Below are the code and all the weights of a small trained network. Each question names an input and a target symbol and asks about switching units off, where a switched-off unit gives its printed mean instead of its output.

import numpy as np


def w(rows, s, z=0):
    codes = np.array(rows[::2]) - 128.0
    scale = np.full(codes.shape[1], s)
    scale[-1] = z or s
    return codes * scale


def f(y):
    return y / 2 * (1 + np.tanh(0.7978845608 * (y + 0.044715 * y**3)))


def softmax(a):
    e = np.exp(a - a.max(-1, keepdims=True))
    return e / e.sum(-1, keepdims=True)


def log_softmax(a):
    a = a - a.max(-1, keepdims=True)
    return a - np.log(np.exp(a).sum(-1, keepdims=True))


def net(x, mask):
    ids = ['ΘΛΦΩαβγδεζμξπτψ'.index(c) for c in x.split()]
    T = len(ids)
    res = E[ids] + P[:T]
    q, k, v = (res @ M[0].T for M in (Q, K, V))
    z = softmax(np.where(np.tri(T) > 0, q @ k.T / 2**0.5, -1e9)) @ v
    res = res + np.where(mask[0], z, O[0][:, -1]) @ O[0][:, :-1]
    y = f(res @ A[0][:, :-1].T + A[0][:, -1])
    res = res + np.where(mask[1:13], y, B[0][:, -1]) @ B[0][:, :-1]
    return log_softmax(res[-1] @ U[:, :-1].T + U[:, -1])


Q, K, V, O, A, B = {}, {}, {}, {}, {}, {}
E = w([
[82,127,207,70,220,197,142,57,72,177,51],'Θ',
[91,181,203,181,172,143,124,113,254,120,79],'Λ',
[78,163,193,116,169,140,58,116,168,168,97],'Φ',
[174,124,77,111,124,124,161,38,93,58,119],'Ω',
[123,130,85,116,127,83,182,112,137,166,63],'α',
[108,169,136,91,189,104,110,131,134,110,137],'β',
[83,83,117,82,74,103,116,134,151,84,111],'γ',
[116,67,167,140,175,143,87,107,84,75,148],'δ',
[112,121,97,69,115,108,74,100,89,158,116],'ε',
[129,115,124,207,67,128,115,73,207,190,160],'ζ',
[173,192,118,192,163,115,118,90,148,180,170],'μ',
[164,133,115,161,110,115,74,85,135,95,98],'ξ',
[117,193,166,80,104,168,159,50,192,95,46],'π',
[91,52,106,65,161,130,204,76,72,144,169],'τ',
[147,109,96,157,113,89,103,150,140,128,164],'ψ',
],0.013)
P = w([
[65,133,78,171,154,162,117,117,129,129,132],'0',
[190,113,140,24,150,160,110,76,206,113,170],'1',
[76,134,115,161,151,121,112,104,124,128,132],'2',
[106,112,103,155,163,133,117,132,132,136,105],'3',
[197,119,158,13,148,122,115,61,193,107,174],'4',
[79,146,138,157,141,98,123,100,108,125,136],'5',
[123,109,123,141,163,117,122,137,130,137,97],'6',
[206,111,169,9,144,116,119,64,188,109,169],'7',
[79,157,159,154,124,81,130,105,92,123,135],'8',
[139,104,120,138,155,120,127,145,130,138,84],'9',
[213,102,168,11,141,114,115,73,195,110,165],'10',
],0.016)
Q[0] = w([
[159,225,202,68,56,191,158,174,123,133,211],'H1',
[137,156,160,44,216,32,29,1,174,84,199],'H1',
],0.0092)
K[0] = w([
[47,170,125,142,128,191,135,50,157,148,197],'H1',
[106,185,234,164,56,1,155,113,35,118,125],'H1',
],0.011)
V[0] = w([
[153,214,133,180,90,117,106,143,255,135,124],'H1',
[172,90,42,132,52,113,147,140,107,114,165],'H1',
],0.012)
O[0] = w([
[191,185,170,133,27,140,181,215,92,142,111,129],'H1',
[163,117,210,109,144,3,116,78,126,133,129,1],'H1',
],0.011,0.0097)
A[0] = w([
[96,114,130,207,108,126,137,88,102,223,137,94],'N1',
[82,155,60,151,140,103,89,99,95,157,99,137],'N2',
[104,104,100,111,188,77,75,52,168,114,130,91],'N3',
[181,95,210,89,120,27,120,92,154,131,137,1],'N4',
[87,120,87,175,180,68,110,169,24,162,217,137],'N5',
[36,125,70,170,128,174,145,151,99,129,119,91],'N6',
[145,67,131,70,152,111,113,77,167,136,142,204],'N7',
[247,136,214,71,98,115,160,132,149,141,153,118],'N8',
[47,109,102,170,128,98,200,170,149,150,112,124],'N9',
[93,138,119,171,148,127,77,226,102,170,99,93],'N10',
[106,160,121,240,141,107,144,154,80,75,96,154],'N11',
[72,67,122,188,33,104,50,135,106,134,149,151],'N12',
],0.011,0.0069)
B[0] = w([
[138,102,163,142,165,160,177,161,116,241,175,140],'N1',
[158,136,114,109,136,105,90,160,43,136,55,193],'N2',
[106,70,101,165,15,140,175,118,109,147,145,219],'N3',
[169,152,123,173,197,234,236,162,35,180,70,147],'N4',
[246,179,70,135,152,106,134,130,198,108,110,162],'N5',
[156,123,218,165,131,97,145,164,154,82,97,253],'N6',
[163,195,173,151,159,100,82,138,147,118,169,218],'N7',
[57,57,119,111,157,66,81,190,96,114,130,162],'N8',
[95,123,136,66,118,49,174,89,165,181,171,170],'N9',
[113,171,123,139,111,112,55,62,119,180,192,184],'N10',
[50,76,44,132,175,153,117,123,128,117,129,177],'N11',
[185,63,163,34,98,209,71,137,138,151,139,148],'N12',
],0.011,0.014)
U = w([
[165,112,194,156,209,157,182,164,57,156,49,55],'Θ',
[3,90,63,134,86,84,113,100,229,113,204,97],'Λ',
[97,148,218,145,117,91,32,135,103,141,182,156],'Φ',
[95,146,74,186,60,138,175,58,38,96,120,134],'Ω',
[59,89,95,79,103,37,201,178,89,199,76,125],'α',
[128,179,124,127,231,29,37,168,155,41,102,149],'β',
[61,35,187,7,43,40,85,127,182,67,130,123],'γ',
[144,18,138,202,134,156,88,162,183,69,126,2],'δ',
[210,202,131,97,6,109,112,220,54,167,60,105],'ε',
[150,60,179,117,144,164,181,148,119,195,193,116],'ζ',
[166,195,56,226,166,226,214,138,67,222,121,53],'μ',
[28,51,6,68,146,238,95,122,73,110,109,197],'ξ',
[174,198,128,117,84,216,251,137,152,103,45,184],'π',
[228,192,226,137,73,73,205,79,179,121,188,153],'τ',
[218,172,75,28,172,154,55,76,240,132,175,186],'ψ',
],0.0065,0.0059)

Each question gives the input, a string of symbols that net reads in full, and the target symbol t.
The units are the heads (2 rows each of Q, K, V and O) and the neurons (one row each of A and B). Each row of codes is followed by its name. A weight is (code - 128) times the scale printed after its matrix; where a second scale follows, it is the last column's (O, A, B and U).
mask holds one flag per unit, heads first, then neurons. A switched-off unit (its flag False) gives its mean, the last column of its rows in O or B, instead of its output. The means were averaged over made-up inputs and are rounded, as every weight is.
A unit's drop is (log p(t) with every unit on - log p(t) with that unit switched off) / (log p(t) with every unit on - log p(t) with every unit switched off).
The circuit of an input: a set's keep is (log p(t) with only the set's units on - log p(t) with every unit switched off) / (log p(t) with every unit on - log p(t) with every unit switched off). Starting from the 12 units with the biggest drops (on a tie, the unit counted first), units are removed one at a time, each time the one whose removal leaves the highest keep (on an exact tie, the one counted first), for as long as the keep stays at least 0.8.
circuit, biggest first: the units of the circuit, biggest drop first
most important unit: the unit with the biggest drop
k most important neurons: the k neurons with the biggest drops, biggest first
input ε β ε τ β γ β β α, target α: most important unit	N9
input ξ Φ δ ξ α, target Λ: circuit, biggest first	[N3; H1]
input ε β τ ξ π, target Ω: circuit, biggest first	[N3; H1; N4]
input ψ ε ψ ξ ε ζ ξ Ω, target α: circuit, biggest first	[N8; H1; N4]
input Φ ψ ψ ψ Ω, target Θ: 2 most important neurons	[N4; N8]
input β Λ β ξ β Λ β Φ ξ π β, target β: 2 most important neurons	[N8; N3]
input ξ β μ ξ π μ, target μ: circuit, biggest first	[N1; N11]
input Φ Λ β ψ β β α β τ ψ μ, target Ω: 2 most important neurons	[N3; N4]
input Λ β Λ Φ, target Φ: circuit, biggest first	[N10; N5]
input μ β Φ ε β β ψ Λ β μ δ, target ψ: circuit, biggest first	[N6; N7]
input β δ Λ, target Λ: 2 most important neurons	[N11; N9]
input β β Θ Φ Φ β Λ Φ β δ, target δ: circuit, biggest first	[H1; N3; N6]
input δ τ Φ Λ Φ ε β ξ, target τ: circuit, biggest first	[N7; H1; N3]
input ε β δ Θ Φ Λ δ β, target ε: circuit, biggest first	[H1]
input Φ β Φ β β β γ α μ ξ δ, target γ: circuit, biggest first	[H1; N8]
input π β β Φ ξ Θ Λ β ε Ω β, target τ: circuit, biggest first	[H1; N7; N3]
input ε ψ β Λ Λ δ ξ γ, target Λ: 2 most important neurons	[N3; N6]
input Ω β γ δ ψ τ μ ξ ψ β β, target Θ: circuit, biggest first	[N4; H1]
input β Φ Φ β ψ, target π: circuit, biggest first	[H1; N10]
input ψ τ δ Φ ψ ε β β τ δ γ, target Ω: most important unit	N3
input ξ Λ γ Ω β, target ζ: 2 most important neurons	[N4; N3]
input β π β Φ α π β ε Λ Φ δ, target ε: 2 most important neurons	[N11; N8]
input ξ Λ Λ β β ψ ψ Φ δ Φ Φ, target Λ: 2 most important neurons	[N3; N6]
input δ Φ ψ, target ψ: 2 most important neurons	[N5; N12]
input τ δ τ τ β Φ Φ, target Φ: 3 most important neurons	[N10; N6; N5]
input β β β Λ ψ Φ β Λ ξ ζ π, target β: 3 most important neurons	[N8; N3; N7]
